Here is a tiny trained network, its code and every weight. The questions are about switching its units off for an input and a class, where a switched-off unit gives its printed mean instead of its output.

import numpy as np


def w(rows, s, z=0):
    codes = np.array(rows[::2]) - 128.0
    scale = np.full(codes.shape[1], s)
    scale[-1] = z or s
    return codes * scale


def f(y):
    return y / 2 * (1 + np.tanh(0.7978845608 * (y + 0.044715 * y**3)))


def log_softmax(a):
    a = a - a.max(-1, keepdims=True)
    return a - np.log(np.exp(a).sum(-1, keepdims=True))


def net(x, mask):
    res = np.array(x, float).reshape(1, 6) / 4 @ E
    y = f(res @ A[0][:, :-1].T + A[0][:, -1])
    res = res + np.where(mask, y, B[0][:, -1]) @ B[0][:, :-1]
    return log_softmax(res[-1] @ U[:, :-1].T + U[:, -1])


A, B = {}, {}
E = w([
[158,75,122,179,127,35,72,176,70,91,4],'x0',
[194,117,39,206,146,223,117,49,63,133,109],'x1',
[216,143,106,102,126,101,101,222,57,170,212],'x2',
[92,86,234,218,118,158,143,139,43,87,176],'x3',
[25,159,89,52,139,201,108,193,38,174,77],'x4',
[46,141,37,181,125,50,134,106,105,103,193],'x5',
],0.0038)
A[0] = w([
[149,115,124,162,133,60,109,159,89,115,40,85],'neuron 1',
[216,125,214,90,127,213,132,164,149,132,62,90],'neuron 2',
[98,113,213,187,120,154,129,136,64,112,163,97],'neuron 3',
[167,143,28,53,122,107,114,118,194,144,88,96],'neuron 4',
[74,139,203,81,137,56,133,175,169,123,144,101],'neuron 5',
[98,112,212,186,121,155,127,136,64,112,163,96],'neuron 6',
[93,137,123,108,127,147,117,141,103,141,108,77],'neuron 7',
[130,131,127,129,127,130,126,124,125,126,127,35],'neuron 8',
[198,120,160,180,123,75,127,84,191,127,156,100],'neuron 9',
[119,121,153,144,125,136,132,130,109,119,138,74],'neuron 10',
[197,119,160,180,123,76,126,84,191,128,156,99],'neuron 11',
[150,116,124,162,134,58,111,159,87,116,38,89],'neuron 12',
[47,120,150,142,121,148,144,51,181,104,50,102],'neuron 13',
[168,140,24,51,121,107,116,119,196,143,87,98],'neuron 14',
[76,137,199,82,130,60,131,174,167,122,144,94],'neuron 15',
[103,143,131,91,137,214,134,101,183,137,254,100],'neuron 16',
[178,130,68,182,137,200,125,79,87,125,114,84],'neuron 17',
[52,134,106,82,123,176,119,166,70,154,86,102],'neuron 18',
[180,128,65,184,134,203,126,78,85,124,113,89],'neuron 19',
[129,133,129,128,125,128,126,127,127,125,127,7],'neuron 20',
[201,116,203,92,122,198,126,149,143,138,72,77],'neuron 21',
[181,115,186,99,118,180,123,140,138,138,86,70],'neuron 22',
[106,149,132,93,135,210,146,102,177,138,244,94],'neuron 23',
[210,130,104,96,118,104,126,193,66,140,204,103],'neuron 24',
[210,129,106,95,119,104,125,193,66,140,205,104],'neuron 25',
[52,135,106,83,123,176,118,167,71,154,87,102],'neuron 26',
[125,127,129,126,127,129,128,123,130,124,126,99],'neuron 27',
[21,125,10,194,117,39,136,117,107,110,208,87],'neuron 28',
[129,131,129,127,125,128,126,127,127,126,127,3],'neuron 29',
[79,134,195,83,127,63,131,172,165,123,143,90],'neuron 30',
[118,119,156,146,125,137,132,130,106,119,140,78],'neuron 31',
[178,137,114,114,122,114,125,172,92,142,171,88],'neuron 32',
[191,120,153,171,122,84,132,91,181,121,154,92],'neuron 33',
[122,135,121,134,129,121,128,129,127,123,132,73],'neuron 34',
[103,136,125,114,128,142,118,137,111,138,114,70],'neuron 35',
[94,114,223,192,119,158,121,136,58,113,168,103],'neuron 36',
[148,114,124,160,134,62,102,157,92,114,44,79],'neuron 37',
[175,121,144,159,121,97,135,102,167,119,148,86],'neuron 38',
[146,111,123,158,132,66,99,157,94,113,48,77],'neuron 39',
[176,129,69,182,137,199,124,80,87,127,114,82],'neuron 40',
[53,135,108,85,124,175,117,165,72,154,87,99],'neuron 41',
[39,123,149,148,120,149,146,47,186,107,41,108],'neuron 42',
],0.0077,0.0025)
B[0] = w([
[123,126,148,121,91,177,179,96,109,148,92,201],'neuron 1',
[104,152,123,127,154,77,87,34,78,144,177,217],'neuron 2',
[131,136,114,136,160,71,171,138,179,135,89,205],'neuron 3',
[127,129,129,151,171,52,199,141,179,144,91,209],'neuron 4',
[151,105,96,86,80,123,123,160,138,179,179,205],'neuron 5',
[131,136,114,136,161,72,172,138,178,135,89,204],'neuron 6',
[139,120,129,131,143,138,163,135,119,119,156,126],'neuron 7',
[127,121,131,127,147,135,163,133,121,156,147,99],'neuron 8',
[126,129,119,126,147,153,170,161,101,52,165,221],'neuron 9',
[129,125,124,130,148,119,160,130,137,146,129,120],'neuron 10',
[126,128,120,126,147,153,170,161,101,53,165,219],'neuron 11',
[121,126,147,120,88,177,178,95,109,145,90,204],'neuron 12',
[124,133,138,174,170,191,74,179,130,176,125,212],'neuron 13',
[126,129,128,152,172,47,200,141,182,143,88,213],'neuron 14',
[150,104,96,88,87,125,129,156,136,180,176,197],'neuron 15',
[124,115,156,127,73,183,194,86,85,146,50,214],'neuron 16',
[140,105,109,75,82,112,124,169,147,173,176,206],'neuron 17',
[142,123,126,134,141,143,167,149,116,48,171,195],'neuron 18',
[142,105,111,71,76,109,118,173,150,172,179,214],'neuron 19',
[129,121,132,130,152,137,169,131,119,161,150,92],'neuron 20',
[111,147,126,127,153,89,109,58,87,148,169,190],'neuron 21',
[115,141,125,128,151,104,127,81,98,150,160,157],'neuron 22',
[123,115,159,127,81,179,196,89,89,149,59,207],'neuron 23',
[111,131,140,174,171,194,75,168,143,163,118,198],'neuron 24',
[111,131,138,175,169,195,74,168,143,163,118,199],'neuron 25',
[142,124,126,134,140,143,167,149,115,48,170,194],'neuron 26',
[128,127,129,130,136,132,139,132,124,139,133,118],'neuron 27',
[119,163,149,116,186,72,88,6,64,167,195,253],'neuron 28',
[127,120,131,130,151,137,167,131,120,159,149,91],'neuron 29',
[148,104,97,90,92,127,133,153,135,179,174,189],'neuron 30',
[130,126,124,130,148,116,159,131,138,145,126,124],'neuron 31',
[118,126,137,156,158,165,115,149,133,158,130,148],'neuron 32',
[128,127,122,125,147,152,170,154,105,72,164,197],'neuron 33',
[129,125,133,126,144,131,148,126,119,147,142,110],'neuron 34',
[136,120,130,132,144,137,162,134,120,129,152,115],'neuron 35',
[131,140,111,138,161,60,171,140,187,131,79,221],'neuron 36',
[121,124,148,122,95,174,181,99,108,150,96,195],'neuron 37',
[128,124,125,125,145,146,165,148,110,98,157,163],'neuron 38',
[122,124,150,122,98,172,181,101,109,151,99,190],'neuron 39',
[141,105,109,77,84,114,126,168,146,174,177,204],'neuron 40',
[142,123,125,133,141,144,168,148,115,54,171,190],'neuron 41',
[126,136,139,177,171,199,61,187,131,177,122,227],'neuron 42',
],0.022,0.0032)
U = w([
[119,113,172,116,50,174,168,82,104,133,51,96],'0',
[165,87,84,63,61,108,104,167,158,159,174,111],'1',
[143,127,119,137,154,144,153,156,107,2,167,134],'2',
[127,145,117,153,165,48,153,131,204,126,66,123],'3',
[101,167,140,124,157,92,81,38,82,144,169,92],'4',
[112,133,149,184,159,191,60,172,147,154,104,157],'5',
[126,138,127,127,80,106,43,118,154,52,81,249],'6',
],0.0083,0.0013)

Each question gives the input, the list of numbers given to net, and the class t.
The units are the neurons (one row each of A and B). Each row of codes is followed by its name. A weight is (code - 128) times the scale printed after its matrix; where a second scale follows, it is the last column's (A, B and U).
mask holds one flag per neuron, in row order. A switched-off neuron (its flag False) gives its mean, the last column of its row in B, instead of its output. The means were averaged over made-up inputs and are rounded, as every weight is.
A unit's drop is (log p(t) with every unit on - log p(t) with that unit switched off) / (log p(t) with every unit on - log p(t) with every unit switched off).
The circuit of an input: a set's keep is (log p(t) with only the set's units on - log p(t) with every unit switched off) / (log p(t) with every unit on - log p(t) with every unit switched off). Starting from the 12 units with the biggest drops (on a tie, the unit counted first), units are removed one at a time, each time the one whose removal leaves the highest keep (on an exact tie, the one counted first), for as long as the keep stays at least 0.8.
units of the circuit, in order: the units of the circuit, biggest drop first
top k neurons: the k neurons with the biggest drops, biggest first
drop of u: that unit's drop, to one decimal
input [6,6,6,4,-1,4], class 0: top 2 neurons : neuron 12; neuron 1
input [4,-8,-6,8,6,5], class 1: units of the circuit, in order : neuron 5
input [-1,0,-4,5,-3,-7], class 4: top 2 neurons : neuron 2; neuron 21
input [8,-8,-1,-4,-1,8], class 0: top 2 neurons : neuron 12; neuron 1
input [6,-8,0,6,4,-4], class 1: top 2 neurons : neuron 5; neuron 15
input [-8,-1,-5,-8,-4,-6], class 0: top 2 neurons : neuron 16; neuron 23
input [4,-2,2,5,-4,6], class 4: top 3 neurons : neuron 28; neuron 14; neuron 4
input [-1,4,-8,-3,6,-6], class 5: top 2 neurons : neuron 42; neuron 13
input [6,8,-4,3,-8,-4], class 1: top 3 neurons : neuron 19; neuron 17; neuron 40
input [5,3,-3,3,-5,-6], class 4: top 4 neurons : neuron 2; neuron 21; neuron 16; neuron 23
input [-3,7,6,2,4,8], class 4: top 2 neurons : neuron 28; neuron 5
input [-8,0,8,4,-6,-1], class 0: top 4 neurons : neuron 16; neuron 23; neuron 42; neuron 13
input [-5,0,5,-3,-5,4], class 0: top 3 neurons : neuron 16; neuron 23; neuron 42
input [-7,-5,-8,3,7,1], class 5: units of the circuit, in order : neuron 42
input [2,2,6,-4,-8,8], class 2: top 3 neurons : neuron 9; neuron 11; neuron 33
input [0,0,5,-7,5,-6], class 3: top 3 neurons : neuron 14; neuron 4; neuron 28
input [-8,5,8,3,-3,5], class 0: top 4 neurons : neuron 16; neuron 23; neuron 42; neuron 13
input [0,-5,-5,2,-2,3], class 1: drop of neuron 40 : -0.2
input [4,1,-1,-5,7,7], class 2: drop of neuron 32 : 0.0
input [1,-1,5,0,-7,-7], class 2: drop of neuron 9 : 1.2
input [3,-5,-8,-6,1,-3], class 5: drop of neuron 42 : 0.7
input [0,1,7,5,-2,0], class 5: units of the circuit, in order : neuron 25
